Rows lie near named flat spaces through zero. A row that begins with a name and a colon came from that space; any other row is followed by the name of its block's space that it lies nearest.
nh-zc: [ 11 -28   4  14  23   0 -13  -2 -16  -4 -31  14 -14  14 -11 -19   9  -5
  12  22  -7  -2 -30  24   3 -15  -1  19  -1]
rg-jm: [ 14  41  -9 -49  -1  15  11   6 -10  -7 -27 -39  -2 -15  24 -24  31 -14
  40 -21  -2   1 -41  19  -3   5 -43  31 -32]
nh-zc: [ 32  45 -15 -20 -26   3  15  10  -5  15  34  58  41  -7  18 -23  -7   9
   3 -20   0  19  60  -6  -5  -5  -4  22  -8]
gm-mn: [ 37  18  14  -9  -4   1 -13 -24  10  20 -14 -19  19 -23  -4 -36   9   5
  -5   8   0   7 -18  20 -47 -24 -18  29  25]
hs-rf: [-16 -12   8  10  19   1   2  29 -17  10 -16  -2 -10  21   7  39 -10  -4
   0  13  -5 -11  22  10  70   4  15 -23  -3]
gm-mn: [-41 -17 -11  45  13   0  -6  20 -10 -20  16  21 -44  37  14   3  -8 -17
  25 -10   0 -18 -13 -17   9  19  28 -12 -44]
hs-rf: [  2  -8  18 -20  -1  -1   4  12  11  11 -23 -35  12 -15 -18  42  -2   7
 -19  10 -10  -6  15   1  46  -9  -3  -4  29]
nh-zc: [ 26  13 -15 -14 -29  -4  10  -1  10  -2  18  14  24 -17  -1 -10   2   0
   0 -25 -11   3  30 -25  -3 -18   0  -8   3]
nh-zc: [-15   3   3   0  44  -5  33   4 -19 -26  -4  53 -11   4 -60   8 -13  34
  -8  12   4  -1  10  20   3  -7   9  29  -7]
rg-jm: [-68   5  12  17  50   3   8 -17 -17 -10  10 -12 -38  22   2  21 -14  17
 -16  28  44   8 -34  34 -29  57   2 -17 -14]
hs-rf: [ 42  39  20 -28 -29  -1  -8 -22  38  26  -6 -60  34 -51  -9 -16   8   8
 -17 -13  -7  -1  -3  -4 -47 -32 -22  24  41]
gm-mn: [  7  16  -7 -20 -28   6  -6  -8  13   2  16   2  16 -10  17 -19   8  -4
   4 -10   5  14  -7  -8 -33  14 -19  28  -4]
gm-mn: [-14 -29   4  43  16  -6 -13  14  -3  -5 -17 -27 -36  19   4  12  -2 -21
  15  -4 -16 -31 -17 -12  31 -17  28 -40 -11]
hs-rf: [  8 -46 -12   1 -10 -10   9   6  -2 -13   2  42  13   5 -29  25  -7   6
 -18   7 -15   4  38 -22  45 -13  17 -26  19]
gm-mn: [-30 -33 -26   0 -20  -8   5 -43  15 -32  30 -31 -14  -5   8   7   7  -7
 -16 -13  19  11 -29 -37 -42  34  -2 -78   3]
hs-rf: [ -9  14   2  -9 -19   4  -8  -7  15   9  12 -31   4  -8  23   2   3  -6
  -4  -7  10   5  -9  -7 -20  20 -10  -3   2]
rg-jm: [ 28   4   1 -48 -30   0  17  25  16   2 -16 -11  35 -28 -23  35   6   4
  -6 -16 -28  -4  41 -23  61 -24 -11  15  21]
rg-jm: [ 40  17  -6   2   7 -16  25 -18  -6   9  -3 -29  16 -24  -8   0  -4   6
 -13 -22 -11 -13  40  -9  18 -51  15 -94  24]
gm-mn: [ -4 -15  10  35  14  -1 -20   4  -7  11   0  26 -11  20   2 -11 -10  -1
  -1  20   2  -2  -3  13  -8  -2  16  17   0]
nh-zc: [-15  38  15  14  14   8  -4  22 -13  31  14  14   3  18  31   8 -18   4
   0   9  15   2  29  24  14  18   8  17 -12]
nh-zc: [  4  10  -7 -13   9  -3  24  -3  -7 -14   8  36   9  -7 -29  -4  -5  20
  -6  -3   1   7  18   3  -6  -6  -1  13  -2]
gm-mn: [  3  38  18   7  28   3   6   6 -11  16  -1  19   2   1 -10 -13 -12  19
  -1  10   9  -1  10  32 -17  -8   2  40  -4]
hs-rf: [-27  12   7  17  18   4  -9 -13  -6   6  10 -14 -18  13  22  -9  -4   0
  -1  11  25   5 -26  20 -35  29  -2  -5 -11]
hs-rf: [  7  17   5 -20 -49   3 -12   6  37  18  12 -55  21 -25  24  19   4 -13
  -7 -24  -9  -5  12 -34   3   3  -9  -4  16]
rg-jm: [-13 -11   3  38  31  -2 -13 -15 -19   4  -1   6 -25  24  14 -20  -4  -4
   4  18  15  -1 -25  24 -24   7  12 -22  -9]
nh-zc: [-22 -28   6  59  43   2 -24  13 -31   3 -15  28 -43  49  17 -16  -6 -15
  23  26   4 -13 -29  29  10   5  24   1 -28]
rg-jm: [-11  -1   0   2 -30   4 -12  16  29 -13  13   3  -7  -6 -10  -3   3  -8
  13 -20 -14 -11 -14 -33 -20   4   1  58 -15]
nh-zc: [  8   6 -31 -13   0  -4  20 -41 -16 -21  27  35   9  -3   6 -37   7   9
  -3  -7  22  28  -4   3 -53  14 -13 -37  -8]
hs-rf: [  4  22   9   5 -19   0 -17 -33  19  27  27 -33  17 -15  30 -14  -5   2
 -25   3  23  15  -1   1 -60  15  -6 -22  25]
rg-jm: [ -1   8   7  13 -30  -5  -7   3  32   9  30   0  13 -14  -8  10 -15   5
 -18 -16  -6  -7  29 -35 -18  -6  17   8  15]
rg-jm: [ -3  86   5 -40 -16  13   7 -21   8  32  33 -41  30 -24  54 -15   0  10
 -10 -13  39  27   6  22 -59  41 -36   5  -1]
nh-zc: [-29  34  -1 -14  -6   5  15   6   2   3  34  13   9   1  13  19 -14  14
 -12  -6  22  13  27  -2  -7  38  -3   7 -11]
gm-mn: [-23  22 -15 -29  -6  -1  30 -19   5 -20  26 -18   3 -17  -2  15   0  13
 -13 -19  20  12   3 -14 -22  28 -12 -36  -5]
nh-zc: [  8  -7 -18   6 -22   0  -6   1   2  -5  17  20   3   6  17 -16   4 -13
  11 -15  -5   3   7 -21  -6   1   4  -9 -12]
gm-mn: [ 56  -6  -1 -20  -6   1  -9 -13  -1   2 -36   0  17 -20 -15 -44  24  -5
  16   2 -20   3 -25  14 -17 -44 -23  36  15]
gm-mn: [ 37  16 -16 -56   1  -3  34 -35  -3 -24 -18 -15  22 -41 -33 -23  23  16
  -2 -13  -1  15 -17   8 -29 -23 -36 -10  14]
hs-rf: [ -9  10 -25 -58 -44  14   9  16   9 -17   5 -19  11  -8  33  11  24 -21
  25 -28  -2  12 -12 -25  22  38 -36  18 -28]
rg-jm: [ -3   4   2  15   9  -6   5  -5   2  -1   2 -16  -9  -3  -6   3  -5   2
  -3  -7  -1 -12   1  -5  -4 -12  12 -27   2]
rg-jm: [-15 -16  -2  -9  31   1  12  -1 -24 -13 -22   2 -14  12  -9  13   4   4
   2  19   8   4 -16  24  25  12  -7 -14  -6]
hs-rf: [-14   1 -12   6 -18   3 -11 -12 -10  26  37   6  16  21  65   9 -10 -10
 -18  10  29  27  31   1   4  45   3 -64   4]
[  6  16  -2 -42 -19   1  16 -12  11   4   8 -17  30 -25  -3  18   2  13
 -22  -3   9  18  20  -4   0  12 -20 -11  22]	gm-mn
[-27   4   9  13  27   2  15  50 -22   5  -3  35 -11  28  -6  46 -22   7
   3   8  -6 -14  48   9  82   6  26   6 -19]	gm-mn
[ -7   8   8  -2 -42   2 -13  29  43   1   3 -56  -5 -18   4  26   4 -19
  11 -36 -26 -30  -1 -50  18  -9   6  19  -4]	hs-rf
[ 10  15  21 -14  22  -8  23   0   8   0 -23 -30   6 -29 -51  26  -7  26
 -21   1 -10 -15  14   8  17 -34   3  -1  28]	nh-zc
[ -4 -17 -12   4 -24   6  -9  36   2 -12  12  65   1  20  -1  -3  -1 -10
  22  -7 -18   0  17 -22  24   7   8  63 -27]	nh-zc
[  8  16  16  -8   5   1  -2  -1   5  16 -14 -30   7 -13  -2   7   0   5
  -8   5   0  -4  -1  13   2  -9  -7   5  16]	hs-rf
[-24 -22 -29  -6 -11  -6  21 -18   8 -50  30  37 -12  -3 -32  -6   3   9
  -1 -18   5   8 -13 -34 -37  19   1  -3 -18]	rg-jm
[-40   3   4  27  27  -9  12 -23   0 -10  19 -32 -27   3  -5  19 -15  11
 -21   0  23  -8  -9  -2 -26  17  19 -66   1]	gm-mn
[  4  12   9  -6   4   1   0   1   8  -3 -12 -19  -5 -12 -15  -6   5   3
   6  -5  -6  -9 -18   3 -13 -12  -7  26   0]	hs-rf
[ 40   5   7  -1 -17  -7  -2   0  10  25  -2  -4  32 -18  -5   2  -6   4
 -17  -4 -16  -3  43  -9  18 -38   9 -18  33]	hs-rf
[ 16   1 -22 -29 -16   4  11   6 -15  -2   4  26  20   4  22  -3   9  -7
  10  -6  -1  17  22  -1  29   9 -14 -12 -10]	hs-rf
[  0  20  -9 -32   0   6  16  -1  -4 -13  -8 -17   0 -11   3  -4  14  -1
  14 -13   3   4 -17   5  -2   8 -23   7 -15]	rg-jm
[-16 -16  -1  19  12   3 -12   1  -6 -11  -4  11 -24  18   2 -13   4  -8
  14   8   3  -3 -32   7 -15  11   2  20 -18]	rg-jm
[-32   0  35  -5  24   2  -1  11  30 -21 -40 -69 -37 -23 -60  27   6  10
   3   1 -12 -34 -64   2 -12  -9  -8  67   3]	hs-rf
[  1 -11   1  -8  21  -7  25  -1  -3 -26 -13  23  -5 -10 -59   8  -2  22
  -7   2 -10  -6   1   1   6 -22   5  17   5]	nh-zc
[-29   3  19 -33  -8  15  -7  27   7  11  -8   2  11   5   3  39  -3   7
 -10  26  10  16   1  16  29  44 -21  71   4]	rg-jm
[ 16  -6 -13  16   3  -8   0 -47   4 -21  22  44   0  -9 -29 -60   3  16
  -6   1  11  16 -27   0 -98 -11  -2  19   4]	hs-rf
[ 31  11  17 -35 -16   0   1  -2  13  28 -18 -35  39 -29  -6  23   1  10
 -26  10  -6   7  27   8  26 -17 -16  -3  45]	gm-mn

Rows lie near named flat spaces through zero. A row that begins with a name and a colon came from that space; any other row is followed by the name of its block's space that it lies nearest.
tt_dt: [ -1   3   9 -21 -12 -24  27  17   6   5 -14 -33 -28 -24   4  43  -4  -1
 -11  14 -19  11   5  -3  11   0  39  24 -13]
jp_sf: [ 20 -16   0  22   6  -2  -9  26   0   3  -2  -5  22  16 -17 -13 -19   0
  20 -23  -8  13  26  19  12 -32 -24  26   5]
tt_dt: [ 23 -33  22  25  -6 -33 -24  26   5  16  -7  26   9  17  20 -29 -36 -43
  57 -14  -7  31   6  56 -19 -13  -8  21  -8]
mh_cg: [-12  -2   0  -8   4 -34   1 -43   2 -36  -2   7 -12   1  -3 -48   8  -2
  59  -2  -9 -31 -28  38   4  33  13  24  48]
jp_sf: [-42 -31 -43  21  14 -35  25  -3  22 -27  25   9 -10   7 -37  -7  27  29
  30   3  -2  -7 -29  17  21   7  -3 -22  43]
zd_bp: [  20   27   43  -16  -12   21    9 -100   22  -38  -36   31   -5   -6
  -18   -6  -18    1   -3  -29   34  -23   -8   -7   -5   -1   -4   -6
   -2]
mh_cg: [ 29  12  -2   1  14  40 -36 -11 -30  20  -8  23  18  13  14 -42 -31  -6
   2  -5  29 -22 -14  -7   4   8 -52  -9  24]
tt_dt: [ 25  37 -13   2  21  54  14  -6   3  31 -30 -10  -5 -23 -19 -14 -32  25
 -46 -17  -1 -33   1  13  35  -3 -38 -23  22]
zd_bp: [-26 -13 -25  38  -9   9  37  -3   9 -24  33 -30  11  28 -13   8  17 -17
  28   3 -17 -27  -2  12 -25  39 -12 -21  36]
mh_cg: [-20 -11   5  12  -1 -21 -23   2  16   1   9  31   3   7   2 -17  26  -2
  14 -13 -16  24   4  36 -15  -8  18   3 -26]
jp_sf: [ -4 -36 -16  16   4 -30  15  16  11   2   4  13 -13   4  -9   9 -22  -3
  30   8  15  12 -26  11  14  -3 -14 -14  25]
mh_cg: [ -8  -2 -28  17   4  35  -9  21 -30  -1  38 -17  31  27  13  -9  18  -8
  -5  19   9 -19   3 -38 -24  22 -32 -27  18]
zd_bp: [ 10  33   4 -13  14  22  18 -47  21 -16 -29   4  -6 -28 -30 -22  -4  35
 -32 -21   4 -27   4   5  26 -13  -4 -15  10]
jp_sf: [ 22  23   3  20   7  40  14 -31  14   3 -24  -3   7   3 -30 -19 -30   8
  -2 -38  -5 -32   9  35  18   0 -38   0  28]
zd_bp: [-26  15 -22  25  14  30   6 -44  24 -23   8  14  14  17 -55 -19  32  42
  -6 -39  -8 -28   3  23  19  -2 -26 -11  25]
mh_cg: [-23  -1   3  20  -3   0 -20 -29  17   8   4  44  -7  19  -2 -17  14  -9
  24 -21  -9   0 -22  53 -15  23  -3  -6  -1]
mh_cg: [ 35 -37  24  20  -7 -25 -13  24   2   3  -5  22  19  10  27 -25 -45 -46
  40   1  18  32  10  15 -30 -24 -15  -8 -14]
jp_sf: [-13  18 -16 -31  -5  13  11  25 -33   4  17 -52  -8  -9  16  43  26  10
 -35  37  -6 -12   2 -62   5  22  22  12  -1]
tt_dt: [  7 -12  25 -10 -18 -36  14   1   8 -12  -7  -9 -11 -11  22  10 -10 -30
  22  13  -6  15   3   6 -22   3  35  11 -16]
jp_sf: [ 26  -2  11  -2  -3  12 -14  25 -17  19  -7  -7  11   5  14   8 -25 -14
  -6   0   7  13  15 -14  -1 -15 -14  14 -13]
zd_bp: [  2 -12  57  24 -51  18   3 -52  25  -5   6  50   5  29  45  42 -14 -82
   9   2  37  27  -9  -9 -98  30   7 -58 -63]
mh_cg: [-14   9 -38  -6   4  27  48   3 -15 -22  19 -60   0  -1 -28  43  13  30
 -29  23   9 -38  -3 -66  25  17 -15 -14  44]
zd_bp: [ -3 -27  -8   2  15 -28 -19   4   6  -8  12  53   9 -13  27 -54   3  -7
   7  24  32  20 -20  -6 -25 -13  -2 -65 -11]
jp_sf: [  1  32   0 -27   2  17  26  -9  -4 -33   3 -49  13 -29   0  -2  32  20
 -48  16 -12 -22  35 -49  -8  -7  30 -11 -14]
tt_dt: [ 32   6  38  -6 -15  -6   7 -24   5  -4 -26   3  -6 -11  29 -18 -38 -43
  22   0   4  -5   0  21 -28  13   9   1  -6]
tt_dt: [  3  22  18  13 -10  17   6   5  23  34 -22  -7 -15  -6  -6  21  -7  -7
 -17 -31 -41   8  19  57   2   1  13  21 -28]
zd_bp: [ 22 -25  -1   7   4 -10 -16  44 -23 -21  24 -19  47  13  15 -27   1 -13
  11  13   9  19  40 -41 -21 -36 -10   2 -11]
tt_dt: [ 30 -11   4   2   2 -10  17  15  -7 -14  -6 -25  13  -8  11 -23 -32 -19
  19  10   5  -7  13  -6  -6  -8  -9  -3  18]
tt_dt: [ 25   5  19 -18  -7 -11   9   4  -5  17 -29 -12 -23 -18  14  14 -38 -16
   6   5  -1   1  -8  10  12   4   9  24   3]
tt_dt: [  8  -4  -3 -12   2 -26  40  23  16  -2 -14 -28 -19 -38   1  13 -14   5
 -17  19 -10   7   7  -3  12 -14  26 -15  -3]
zd_bp: [ -8   5   1 -11  -2  -9   3  -9   7  19 -13  15 -30 -14  10  11  -7  -2
  -2   8   0   0 -29  19   7  19  12  -6   1]
jp_sf: [ 28  24  43 -19 -23  30 -42   2 -29  59 -26  13 -16   9  48  30 -36 -45
  -6  -2   2  12  -9   9 -17  25   0  40 -34]
tt_dt: [ -4  -1  19 -20 -13  -9  -9 -42 -10 -27   5  19  -2   5  22  -4   8 -18
  16  17  28  -6 -22 -29 -27  22  13  -7  -2]
mh_cg: [ 59 -12  24  -2   7  -1 -12  -5  -9  10 -36  24   6  -6  10 -30 -76 -20
  23  -8  40   4  -7   3  13 -26 -41   2  17]
zd_bp: [  4 -21 -12  13   1 -15  26   4  -2 -36  20 -18  19  -1  14 -32  -4 -22
  25  26  11 -15   1 -18 -30  11  -5 -40  26]
zd_bp: [ 23 -19   3 -10  16 -18 -36  20 -20 -19   7  15  35   1   8 -45   0   9
   7   5  24  21  22 -34   1 -48 -10   6 -12]
jp_sf: [  8  -7  -2 -27  -6 -22  34  30 -10 -15   3 -45  -8 -28  18  31  -2  -3
 -22  42   7   8  11 -58  -3  -9  30 -10  -9]
jp_sf: [ -1  13  -6  13   6  27 -11 -10  -2   8  -1   2   8  15 -18 -10   2  10
   2 -24 -10 -16   4  21  11   5 -23  14  14]
mh_cg: [-24  22  16 -20 -19 -16   8  -2   1  -3   5 -31 -19 -14  29  14  39 -19
  -3  15 -45  -4   8  18 -30  36  64  24 -26]
mh_cg: [ 10  -5  -8  22   9  36 -36  15 -15  26  13  31  28  24  10 -19  -9  -7
 -10  -8  21   8   1  -8 -13  -8 -46 -27  -8]
[ 21  50  15 -14  -5  41  52 -42  17 -11 -38 -50 -15 -29 -29  24 -18  17
 -41 -21 -19 -43  21   1  23   6   6  11  12]	zd_bp
[ 22  -1   1  12  -4  30 -12   9 -25  14   8  -2  19  18  28 -13 -26 -34
   8  11  18 -12  -3 -15 -27  20 -34 -19  11]	mh_cg
[ 29 -20  20 -24  -6 -31 -20  21 -29  -9  -3  -4   8  -1  33  -9 -23 -24
  26  24  22  20   4 -34  -9 -15   8  27  -7]	zd_bp
[  3   9  18  -6 -22   9   2   4 -12  16  -7 -28 -13  17   0  54  -9 -16
   7  -8 -16   2   5   2   5  17   9  55  -6]	zd_bp
[-39   6   3  15  -5   5 -11 -29  32   0  12  44  -3   5  -6   1  45   8
 -19 -16 -10  14  -4  26 -25   5  19 -34 -39]	tt_dt
[ 12  -2   6  -5  12   3 -31   0  -6  -8  -1  21  24   4  -9 -25   7  19
  -9 -15  14  15  20 -16   9 -40 -11   9 -18]	zd_bp
[ 39  -7  16  -4 -10  -4  28  21  -3  20 -28 -26 -17 -14  10  33 -63 -26
   5   9  10   4  -1  -3  12  -4 -10  11   9]	jp_sf
[ 15  20  -3 -24  12   1   1  44  -4  42 -23 -19 -19 -41  14   9 -12  16
 -49  12 -19  13  12   1  26 -20  19   3 -24]	zd_bp
[ 24   7  22 -13  -7 -15  31   1  12 -24 -19 -35   3 -28   2  -1 -12  -7
 -10   2 -13   2  34  -7  -7 -22  29   8 -16]	jp_sf
[ 14  13   7   0   5   0  52 -40  35 -39 -23 -13  -2 -34 -21 -23 -13  10
 -15  -7   2 -25  12   6   1 -11   7 -40  13]	jp_sf
[ 20 -14  19  -6 -15 -29  21  20   4  11 -20 -19 -22 -11  12  30 -38 -26
  21   8  -6  15  -2  14   5   0  16  26   0]	jp_sf
[-20   7   7  -3 -14   1  17 -23   7 -37  19 -17  11   3   3   9  39  -6
  -7   8  -7  -7  16 -24 -34  12  28 -12 -17]	tt_dt
[  7  15  -1  -2   6  23 -17  17 -16  -7  10 -24  32   7  -6 -14  22  14
 -21 -10 -14  -2  42 -22  -1 -23  -3  20 -15]	jp_sf
[-24 -14   5  25  -9   9 -64  -2 -16  16  27  41  21  62  -4   1  28 -11
  40 -31  -7  20  -3  28 -14   9 -20  48 -12]	tt_dt
[ 27 -27  -5 -20   7 -55  36  48   1   2 -20 -30 -24 -42  12   6 -45  -4
  10  34   6  17  -5 -10  27 -24  18   0  15]	tt_dt
[-27  17  -6  -6 -11   6  -9  -4 -14  25   4 -14 -28  17   0  35  17  -1
  14  -4 -30 -16 -24  28  13  48  13  50  17]	jp_sf
[-14  13   0   1  17  15 -32 -61  16 -17  -9  56   7  14 -48 -28  23  48
  -2 -45  16  -8 -10  17  32 -22 -22  10   7]	zd_bp
[  1   6  -8  -3  -4  17  -7  24 -25  28   3 -24  -7  15   2  32  -9  -2
   0   3  -9  -6  -5  -7  16  17 -12  35  13]	jp_sf
[  7  -4  -5   3  -4   8   6  11 -10  26  -8  -6 -17   7   2  27 -30  -9
   8   4   7  -5 -21   4  16  17 -19  10  21]	jp_sf
